Below is a small trained network, with its code and all its weights. Each question gives an input and a target symbol and asks what happens when units are switched off, that is, made to give their printed mean instead of their output.

import numpy as np


def w(rows, s, z=0):
    codes = np.array(rows[::2]) - 128.0
    scale = np.full(codes.shape[1], s)
    scale[-1] = z or s
    return codes * scale


def norm(h):
    return h / np.sqrt((h * h).mean(-1, keepdims=True) + 1e-5)


def f(y):
    return np.maximum(y, 0)


def softmax(a):
    e = np.exp(a - a.max(-1, keepdims=True))
    return e / e.sum(-1, keepdims=True)


def log_softmax(a):
    a = a - a.max(-1, keepdims=True)
    return a - np.log(np.exp(a).sum(-1, keepdims=True))


def net(x, mask):
    ids = ['αβημξπω'.index(c) for c in x.split()]
    T = len(ids)
    res = E[ids] + P[:T]
    r = norm(res)
    for j in range(3):
        rows = slice(2 * j, 2 * j + 2)
        q, k, v = (r @ M[0][rows].T for M in (Q, K, V))
        z = softmax(np.where(np.tri(T) > 0, q @ k.T / 2**0.5, -1e9)) @ v
        o = O[0][rows]
        res = res + np.where(mask[j], z, o[:, -1]) @ o[:, :-1]
    y = f(norm(res) @ A[0][:, :-1].T + A[0][:, -1])
    res = res + np.where(mask[3:27], y, B[0][:, -1]) @ B[0][:, :-1]
    return log_softmax(norm(res)[-1] @ U[:, :-1].T + U[:, -1])


Q, K, V, O, A, B = {}, {}, {}, {}, {}, {}
E = w([
[158,126,45],'α',
[154,171,88],'β',
[254,169,110],'η',
[244,194,104],'μ',
[211,58,163],'ξ',
[78,73,141],'π',
[138,112,150],'ω',
],0.01)
P = w([
[160,205,213],'0',
[135,138,110],'1',
[2,89,64],'2',
[223,35,143],'3',
[144,152,111],'4',
[39,123,146],'5',
[217,44,141],'6',
[145,154,110],'7',
[39,126,145],'8',
[210,45,140],'9',
[114,146,101],'10',
[41,124,146],'11',
[214,49,144],'12',
],0.0092)
Q[0] = w([
[143,93,77],'H0',
[157,59,158],'H0',
[141,178,147],'H1',
[121,136,46],'H1',
[74,254,165],'H2',
[159,92,95],'H2',
],0.018)
K[0] = w([
[101,149,201],'H0',
[125,43,154],'H0',
[203,158,122],'H1',
[57,191,75],'H1',
[197,250,221],'H2',
[83,140,87],'H2',
],0.015)
V[0] = w([
[73,159,51],'H0',
[47,124,66],'H0',
[254,17,178],'H1',
[26,108,197],'H1',
[146,190,106],'H2',
[147,172,188],'H2',
],0.0071)
O[0] = w([
[51,163,121,28],'H0',
[3,129,205,2],'H0',
[10,151,237,184],'H1',
[138,4,95,12],'H1',
[61,123,162,140],'H2',
[45,163,73,67],'H2',
],0.0056,0.0027)
A[0] = w([
[68,136,75,26],'N0',
[74,186,158,65],'N1',
[109,129,205,117],'N2',
[96,197,178,74],'N3',
[93,117,130,102],'N4',
[34,74,148,63],'N5',
[116,42,87,88],'N6',
[43,178,78,68],'N7',
[186,96,52,152],'N8',
[170,95,54,91],'N9',
[152,81,58,130],'N10',
[149,135,42,113],'N11',
[157,28,156,73],'N12',
[1,88,158,4],'N13',
[127,187,110,114],'N14',
[88,151,177,90],'N15',
[74,94,142,99],'N16',
[109,48,129,143],'N17',
[38,73,150,69],'N18',
[129,207,188,133],'N19',
[111,62,113,152],'N20',
[28,181,67,85],'N21',
[113,168,148,141],'N22',
[185,81,92,148],'N23',
],0.0086,0.0036)
B[0] = w([
[145,155,38,139],'N0',
[150,155,191,152],'N1',
[129,164,67,176],'N2',
[187,162,167,162],'N3',
[98,122,142,134],'N4',
[31,152,168,151],'N5',
[102,100,205,173],'N6',
[57,142,64,166],'N7',
[112,75,184,255],'N8',
[87,177,98,204],'N9',
[117,169,90,206],'N10',
[206,138,123,212],'N11',
[91,62,66,212],'N12',
[5,142,191,148],'N13',
[93,110,101,177],'N14',
[155,169,150,147],'N15',
[86,155,152,144],'N16',
[129,185,159,183],'N17',
[40,165,160,152],'N18',
[71,64,122,202],'N19',
[123,169,158,177],'N20',
[45,152,167,177],'N21',
[144,109,103,160],'N22',
[119,135,175,238],'N23',
],0.022,0.0045)
U = w([
[67,156,80,254],'α',
[176,101,71,119],'β',
[186,161,141,118],'η',
[137,195,217,159],'μ',
[159,60,154,47],'ξ',
[64,97,216,97],'π',
[96,8,121,91],'ω',
],0.013,0.0029)

Each question gives the input, a string of symbols that net reads in full, and the target symbol t.
The units are the heads (2 rows each of Q, K, V and O) and the neurons (one row each of A and B). Each row of codes is followed by its name. A weight is (code - 128) times the scale printed after its matrix; where a second scale follows, it is the last column's (O, A, B and U).
mask holds one flag per unit, heads first, then neurons. A switched-off unit (its flag False) gives its mean, the last column of its rows in O or B, instead of its output. The means were averaged over made-up inputs and are rounded, as every weight is.
A unit's drop is (log p(t) with every unit on - log p(t) with that unit switched off) / (log p(t) with every unit on - log p(t) with every unit switched off).
The circuit of an input: a set's keep is (log p(t) with only the set's units on - log p(t) with every unit switched off) / (log p(t) with every unit on - log p(t) with every unit switched off). Starting from the 12 units with the biggest drops (on a tie, the unit counted first), units are removed one at a time, each time the one whose removal leaves the highest keep (on an exact tie, the one counted first), for as long as the keep stays at least 0.8.
circuit, biggest first: the units of the circuit, biggest drop first
unit that matters most: the unit with the biggest drop
top k neurons: the k neurons with the biggest drops, biggest first
which heads matter: for each layer, one digit per head in row order, 1 if its drop is at least 0.15 and else 0, layers parted by /
drop of u: that unit's drop, to one decimal
input π μ π β ω α α α β π ξ, target ω: unit that matters most -> N12
input β α η μ η ω β, target ω: which heads matter -> 101
input η η π β η, target ξ: which heads matter -> 010
input ω π ξ α ξ ω η α, target η: circuit, biggest first -> [N11; N21]
input μ η α μ ξ ω β β ξ, target α: which heads matter -> 010
input β η α μ η ω η β η α α, target η: which heads matter -> 000
input α ξ ξ β π β η β ω π ξ β α, target ξ: which heads matter -> 010
input η ω α α π μ ω ξ α, target μ: top 3 neurons -> [N8; N11; N9]
input ξ ω ξ β ω α η π ξ α ξ β α, target ξ: which heads matter -> 000
input β α ω β α ξ β μ, target β: top 2 neurons -> [N23; N21]
input π α α η ξ, target ω: top 2 neurons -> [N11; N12]
input π μ α α α β β α β ω, target ω: top 3 neurons -> [N12; N11; N3]
input ξ ξ β η β α ξ η α α η α, target μ: top 4 neurons -> [N11; N8; N9; N10]
input η ξ β π μ β ω ω, target μ: unit that matters most -> H1
input ω π η, target η: drop of H2 -> 0.0
input μ β β μ ω β α β α ω, target ω: drop of N12 -> 0.7
input η ξ ω α β ω η ξ ξ ω μ, target β: drop of N23 -> 0.2
